Here is a tiny trained network, its code and every weight. The questions are about switching its units off for an input and a class, where a switched-off unit gives its printed mean instead of its output.

import numpy as np


def w(rows, s, z=0):
    codes = np.array(rows[::2]) - 128.0
    scale = np.full(codes.shape[1], s)
    scale[-1] = z or s
    return codes * scale


def f(y):
    return y / 2 * (1 + np.tanh(0.7978845608 * (y + 0.044715 * y**3)))


def log_softmax(a):
    a = a - a.max(-1, keepdims=True)
    return a - np.log(np.exp(a).sum(-1, keepdims=True))


def net(x, mask):
    res = np.array(x, float).reshape(1, 4) / 4 @ E
    y = f(res @ A[0][:, :-1].T + A[0][:, -1])
    res = res + np.where(mask, y, B[0][:, -1]) @ B[0][:, :-1]
    return log_softmax(res[-1] @ U[:, :-1].T + U[:, -1])


A, B = {}, {}
E = w([
[104,173,220,75,86,127,140,177,40,109],'x0',
[48,33,158,108,183,177,109,143,128,123],'x1',
[79,186,35,52,118,171,154,144,116,81],'x2',
[149,85,112,109,8,120,129,51,19,148],'x3',
],0.013)
A[0] = w([
[119,172,209,96,101,148,96,161,58,175,35],'n0',
[87,174,175,74,108,133,133,178,118,98,33],'n1',
[98,152,153,94,166,103,128,196,174,92,60],'n2',
[109,199,206,119,146,67,103,201,81,113,21],'n3',
[146,166,171,189,172,129,114,232,194,115,33],'n4',
[132,101,231,183,154,33,103,152,131,240,7],'n5',
[226,255,150,130,101,35,167,137,152,120,3],'n6',
[103,216,157,86,154,150,90,139,209,68,96],'n7',
[186,146,192,80,195,139,163,151,181,159,35],'n8',
[55,47,186,99,187,134,89,161,89,100,14],'n9',
],0.0079,0.0033)
B[0] = w([
[161,117,100,126,177,76,107,90,149,189,199],'n0',
[106,157,95,139,144,94,102,115,168,138,190],'n1',
[99,98,157,137,97,107,145,119,104,171,195],'n2',
[166,109,98,142,188,98,95,119,181,162,194],'n3',
[173,96,135,115,124,98,131,92,76,131,221],'n4',
[9,199,94,67,89,81,138,212,135,150,230],'n5',
[170,110,176,173,103,231,126,183,145,38,244],'n6',
[115,92,93,124,121,90,170,97,73,103,212],'n7',
[154,102,132,64,68,105,109,95,85,132,177],'n8',
[147,68,178,142,151,156,114,166,169,16,216],'n9',
],0.011)
U = w([
[148,72,166,114,69,114,129,74,35,142,2],'0',
[148,94,190,151,137,234,95,176,185,95,150],'1',
[166,124,77,157,171,102,67,92,251,174,208],'2',
[48,197,88,82,110,145,164,195,130,128,191],'3',
],0.012,0.0011)

Each question gives the input, the list of numbers given to net, and the class t.
The units are the neurons (one row each of A and B). Each row of codes is followed by its name. A weight is (code - 128) times the scale printed after its matrix; where a second scale follows, it is the last column's (A, B and U).
mask holds one flag per neuron, in row order. A switched-off neuron (its flag False) gives its mean, the last column of its row in B, instead of its output. The means were averaged over made-up inputs and are rounded, as every weight is.
A unit's drop is (log p(t) with every unit on - log p(t) with that unit switched off) / (log p(t) with every unit on - log p(t) with every unit switched off).
The circuit of an input: a set's keep is (log p(t) with only the set's units on - log p(t) with every unit switched off) / (log p(t) with every unit on - log p(t) with every unit switched off). Starting from all 10 units, units are removed one at a time, each time the one whose removal leaves the highest keep (on an exact tie, the one counted first), for as long as the keep stays at least 0.8.
circuit, biggest first: the units of the circuit, biggest drop first
unit that matters most: the unit with the biggest drop
k most important neurons: the k neurons with the biggest drops, biggest first
drop of u: that unit's drop, to one decimal
input [-7,-3,8,-7], class 3: unit that matters most	n7
input [7,-2,5,6], class 2: circuit, biggest first	n0, n1, n3, n7
input [-3,4,-2,-4], class 0: circuit, biggest first	n6, n4, n8, n3
input [7,2,-7,4], class 2: 2 most important neurons	n0, n3
input [5,1,8,7], class 3: 3 most important neurons	n4, n1, n7
input [8,-4,5,-6], class 2: 2 most important neurons	n3, n1
input [8,4,7,-6], class 2: circuit, biggest first	n3, n1
input [4,-7,5,4], class 1: 2 most important neurons	n6, n5
input [-6,-8,5,7], class 1: circuit, biggest first	n6, n7
input [7,-2,-5,-4], class 2: 2 most important neurons	n3, n0
input [-5,1,-3,-5], class 0: 3 most important neurons	n4, n8, n3
input [-5,8,7,5], class 1: 3 most important neurons	n5, n9, n7
input [-8,8,8,-4], class 1: 3 most important neurons	n5, n9, n0
input [-1,-8,7,-3], class 1: unit that matters most	n6
input [-5,2,-4,-6], class 0: 2 most important neurons	n4, n8
input [7,4,2,2], class 2: 2 most important neurons	n0, n6
input [-4,1,4,-5], class 0: 2 most important neurons	n5, n7
input [-7,-8,-8,-5], class 1: drop of n6	1.0
input [-3,-6,-1,-4], class 1: drop of n6	0.7
input [-5,-6,-4,1], class 1: drop of n6	0.5
input [8,5,-6,-7], class 2: circuit, biggest first	n3
